Below is a small trained network, with its code and all its weights. Each question gives an input and a class and asks what happens when units are switched off, that is, made to give their printed mean instead of their output.

import numpy as np


def w(rows, s, z=0):
    codes = np.array(rows[::2]) - 128.0
    scale = np.full(codes.shape[1], s)
    scale[-1] = z or s
    return codes * scale


def f(y):
    return y / 2 * (1 + np.tanh(0.7978845608 * (y + 0.044715 * y**3)))


def log_softmax(a):
    a = a - a.max(-1, keepdims=True)
    return a - np.log(np.exp(a).sum(-1, keepdims=True))


def net(x, mask):
    res = np.array(x, float).reshape(1, 5) / 4 @ E
    y = f(res @ A[0][:, :-1].T + A[0][:, -1])
    res = res + np.where(mask, y, B[0][:, -1]) @ B[0][:, :-1]
    return log_softmax(res[-1] @ U[:, :-1].T + U[:, -1])


A, B = {}, {}
E = w([
[129,128,127,130],'x0',
[83,253,106,109],'x1',
[215,181,174,180],'x2',
[129,127,129,127],'x3',
[58,120,221,166],'x4',
],0.015)
A[0] = w([
[159,121,137,103,106],'neuron 0',
[182,198,184,195,16],'neuron 1',
[72,159,136,126,112],'neuron 2',
[88,129,129,180,81],'neuron 3',
[104,73,101,45,93],'neuron 4',
[167,112,142,152,132],'neuron 5',
[95,76,58,115,50],'neuron 6',
[152,144,36,88,57],'neuron 7',
[142,204,105,115,4],'neuron 8',
[63,119,140,114,101],'neuron 9',
[144,137,64,89,206],'neuron 10',
[148,143,41,96,65],'neuron 11',
[123,3,152,148,100],'neuron 12',
[194,104,128,159,144],'neuron 13',
[206,120,128,123,115],'neuron 14',
[186,121,79,160,125],'neuron 15',
[103,134,127,128,90],'neuron 16',
[106,111,217,173,71],'neuron 17',
[59,162,124,109,139],'neuron 18',
],0.015,0.014)
B[0] = w([
[154,116,149,110,138],'neuron 0',
[55,200,34,116,196],'neuron 1',
[128,95,141,63,180],'neuron 2',
[152,91,148,125,142],'neuron 3',
[170,195,96,174,202],'neuron 4',
[152,129,143,111,175],'neuron 5',
[201,160,144,171,177],'neuron 6',
[51,152,80,100,197],'neuron 7',
[249,165,114,199,161],'neuron 8',
[113,82,167,42,176],'neuron 9',
[169,158,118,188,246],'neuron 10',
[69,174,84,109,192],'neuron 11',
[72,201,47,139,253],'neuron 12',
[164,79,178,118,211],'neuron 13',
[151,62,194,110,196],'neuron 14',
[159,78,197,105,198],'neuron 15',
[125,117,154,115,131],'neuron 16',
[166,185,81,192,199],'neuron 17',
[104,92,161,68,209],'neuron 18',
],0.013,0.015)
U = w([
[185,146,129,246,86],'0',
[8,159,95,134,253],'1',
[134,38,210,86,33],'2',
],0.016,0.0028)

Each question gives the input, the list of numbers given to net, and the class t.
The units are the neurons (one row each of A and B). Each row of codes is followed by its name. A weight is (code - 128) times the scale printed after its matrix; where a second scale follows, it is the last column's (A, B and U).
mask holds one flag per neuron, in row order. A switched-off neuron (its flag False) gives its mean, the last column of its row in B, instead of its output. The means were averaged over made-up inputs and are rounded, as every weight is.
A unit's drop is (log p(t) with every unit on - log p(t) with that unit switched off) / (log p(t) with every unit on - log p(t) with every unit switched off).
The circuit of an input: a set's keep is (log p(t) with only the set's units on - log p(t) with every unit switched off) / (log p(t) with every unit on - log p(t) with every unit switched off). Starting from the 12 units with the biggest drops (on a tie, the unit counted first), units are removed one at a time, each time the one whose removal leaves the highest keep (on an exact tie, the one counted first), for as long as the keep stays at least 0.8.
circuit, biggest first: the units of the circuit, biggest drop first
k most important neurons: the k neurons with the biggest drops, biggest first
drop when u is switched off: that unit's drop, to one decimal
input [4,5,7,-3,6], class 1: circuit, biggest first	(neuron 1)
input [2,-7,-5,-2,0], class 0: 2 most important neurons	(neuron 6; neuron 4)
input [-5,-2,-6,-8,-7], class 0: 3 most important neurons	(neuron 6; neuron 10; neuron 4)
input [-7,-7,0,-3,6], class 1: 3 most important neurons	(neuron 12; neuron 10; neuron 6)
input [-4,-1,-6,-6,-6], class 0: 3 most important neurons	(neuron 6; neuron 10; neuron 4)
input [-1,5,2,3,-2], class 0: 2 most important neurons	(neuron 8; neuron 12)
input [-6,5,1,2,-6], class 0: 2 most important neurons	(neuron 8; neuron 10)
input [8,-7,-8,4,-1], class 0: 2 most important neurons	(neuron 6; neuron 4)
input [1,-5,-5,1,-1], class 0: 2 most important neurons	(neuron 6; neuron 4)
input [-6,7,8,-1,8], class 1: drop when neuron 1 is switched off	4.8
input [0,-4,-5,1,-5], class 0: drop when neuron 6 is switched off	0.4
input [-7,7,7,-4,7], class 1: drop when neuron 1 is switched off	5.5
